Below is a small trained network, with its code and all its weights. Each question gives an input and a class and asks what happens when units are switched off, that is, made to give their printed mean instead of their output.

import numpy as np


def w(rows, s, z=0):
    codes = np.array(rows[::2]) - 128.0
    scale = np.full(codes.shape[1], s)
    scale[-1] = z or s
    return codes * scale


def f(y):
    return np.maximum(y, 0)


def log_softmax(a):
    a = a - a.max(-1, keepdims=True)
    return a - np.log(np.exp(a).sum(-1, keepdims=True))


def net(x, mask):
    res = np.array(x, float).reshape(1, 7) / 4 @ E
    y = f(res @ A[0][:, :-1].T + A[0][:, -1])
    res = res + np.where(mask, y, B[0][:, -1]) @ B[0][:, :-1]
    return log_softmax(res[-1] @ U[:, :-1].T + U[:, -1])


A, B = {}, {}
E = w([
[88,84,149,80,141,173,180,161,48],'x0',
[88,124,194,105,124,57,59,1,178],'x1',
[203,175,72,186,202,139,228,72,142],'x2',
[86,214,181,145,198,112,162,72,89],'x3',
[180,144,183,152,114,61,115,134,5],'x4',
[171,98,169,107,52,91,144,131,122],'x5',
[160,19,149,43,151,77,225,101,118],'x6',
],0.0091)
A[0] = w([
[137,104,131,125,157,152,183,172,114,87],'N0',
[115,139,31,168,124,143,135,113,220,116],'N1',
[139,41,142,121,10,118,88,153,96,205],'N2',
[70,167,145,171,124,183,55,189,90,140],'N3',
[145,42,202,76,73,100,97,128,127,123],'N4',
[117,76,86,166,133,100,115,142,201,104],'N5',
[19,90,163,64,152,93,86,84,130,102],'N6',
[185,59,144,65,37,81,144,151,91,125],'N7',
[116,129,120,143,72,124,80,188,113,108],'N8',
[147,176,113,141,193,104,191,114,88,218],'N9',
[91,120,195,55,148,104,112,74,135,118],'N10',
[149,98,48,132,158,214,192,176,116,163],'N11',
[214,214,198,187,143,46,128,61,101,145],'N12',
[155,92,136,98,56,130,133,135,162,132],'N13',
[166,96,94,131,181,182,239,128,98,144],'N14',
[96,199,118,136,113,112,63,213,105,135],'N15',
[136,120,60,161,75,135,90,140,202,179],'N16',
[124,166,136,138,165,111,158,51,134,182],'N17',
[132,108,49,134,145,175,164,111,126,195],'N18',
[166,131,106,162,141,155,103,141,225,76],'N19',
[116,211,129,167,119,172,98,137,94,189],'N20',
[152,143,153,144,110,90,169,69,69,136],'N21',
[149,81,114,95,119,96,162,150,117,136],'N22',
[99,145,215,105,183,116,109,85,133,188],'N23',
[125,133,99,128,153,151,63,124,213,254],'N24',
],0.011,0.0038)
B[0] = w([
[95,156,194,125,205,135,81,194,79,180],'N0',
[205,165,99,89,131,97,57,73,235,214],'N1',
[117,179,147,79,21,166,130,201,81,250],'N2',
[76,98,60,162,85,199,171,242,143,238],'N3',
[53,170,243,76,23,63,109,168,76,228],'N4',
[188,185,132,96,125,96,140,110,182,180],'N5',
[11,72,111,99,117,105,162,79,173,227],'N6',
[204,159,247,24,106,78,118,247,38,228],'N7',
[105,142,95,125,58,159,138,196,126,202],'N8',
[196,92,186,229,244,139,80,72,60,214],'N9',
[11,90,159,112,205,37,249,88,110,208],'N10',
[133,142,122,55,230,250,136,135,165,242],'N11',
[216,36,129,208,96,49,118,122,80,239],'N12',
[148,187,112,69,73,94,94,149,133,184],'N13',
[173,139,194,87,238,187,153,105,112,233],'N14',
[77,119,65,193,86,223,203,185,123,222],'N15',
[130,191,116,108,52,162,59,99,175,216],'N16',
[155,89,157,169,186,75,93,60,136,200],'N17',
[120,137,146,106,192,157,113,121,169,197],'N18',
[170,165,65,126,82,103,80,31,195,191],'N19',
[134,110,69,208,101,159,125,169,149,214],'N20',
[163,144,140,161,113,90,87,100,80,189],'N21',
[136,147,184,56,134,161,90,124,106,179],'N22',
[41,73,78,167,153,105,199,37,104,208],'N23',
[102,173,65,129,58,99,125,33,254,223],'N24',
],0.0065,0.014)
U = w([
[161,146,141,90,246,190,131,140,116,248],'0',
[192,108,140,202,147,67,126,115,60,35],'1',
[159,181,89,103,107,115,93,110,200,111],'2',
[38,108,133,104,147,87,164,103,128,111],'3',
[130,155,190,40,69,99,122,189,66,168],'4',
[101,141,59,164,97,206,136,199,111,63],'5',
],0.011,0.0011)

Each question gives the input, the list of numbers given to net, and the class t.
The units are the neurons (one row each of A and B). Each row of codes is followed by its name. A weight is (code - 128) times the scale printed after its matrix; where a second scale follows, it is the last column's (A, B and U).
mask holds one flag per neuron, in row order. A switched-off neuron (its flag False) gives its mean, the last column of its row in B, instead of its output. The means were averaged over made-up inputs and are rounded, as every weight is.
A unit's drop is (log p(t) with every unit on - log p(t) with that unit switched off) / (log p(t) with every unit on - log p(t) with every unit switched off).
The circuit of an input: a set's keep is (log p(t) with only the set's units on - log p(t) with every unit switched off) / (log p(t) with every unit on - log p(t) with every unit switched off). Starting from the 12 units with the biggest drops (on a tie, the unit counted first), units are removed one at a time, each time the one whose removal leaves the highest keep (on an exact tie, the one counted first), for as long as the keep stays at least 0.8.
circuit, biggest first: the units of the circuit, biggest drop first
top k neurons: the k neurons with the biggest drops, biggest first
drop when u is switched off: that unit's drop, to one decimal
input [-6,1,-6,-1,1,-8,-4], class 5: circuit, biggest first : [N15]
input [8,4,8,0,-2,4,-5], class 0: circuit, biggest first : [N14; N4]
input [-5,-5,-3,1,6,-3,2], class 5: circuit, biggest first : [N4; N15]
input [6,-6,4,2,5,-6,-6], class 0: top 3 neurons : [N14; N9; N11]
input [-2,-6,4,0,6,4,2], class 0: top 2 neurons : [N14; N11]
input [0,3,-2,5,4,-2,7], class 3: top 3 neurons : [N10; N6; N23]
input [5,6,-3,2,-6,-6,-8], class 5: top 2 neurons : [N3; N20]
input [-2,0,4,0,3,-7,3], class 1: top 2 neurons : [N12; N9]
input [4,7,-2,-5,4,-8,3], class 3: top 2 neurons : [N6; N10]
input [4,0,0,-8,-8,-5,7], class 0: top 2 neurons : [N11; N14]
input [-2,-5,-6,-7,5,6,-8], class 5: top 2 neurons : [N15; N3]
input [-5,-4,-3,2,-8,0,8], class 2: top 2 neurons : [N9; N1]
input [2,0,-8,3,-1,-4,4], class 3: top 2 neurons : [N6; N10]
input [-6,5,0,6,6,8,7], class 1: circuit, biggest first : [N12]
input [-6,-7,-6,7,-8,-7,-1], class 2: top 3 neurons : [N1; N24; N19]
input [8,5,-8,5,4,-5,-5], class 3: top 2 neurons : [N10; N6]
input [-7,2,2,1,6,4,5], class 1: drop when N12 is switched off : 0.2
input [-6,5,3,5,1,-6,-5], class 1: drop when N12 is switched off : 0.5
input [1,-3,-3,5,6,-4,0], class 1: drop when N11 is switched off : 0.2
input [8,5,-4,-2,-5,-2,1], class 3: circuit, biggest first : [N6]
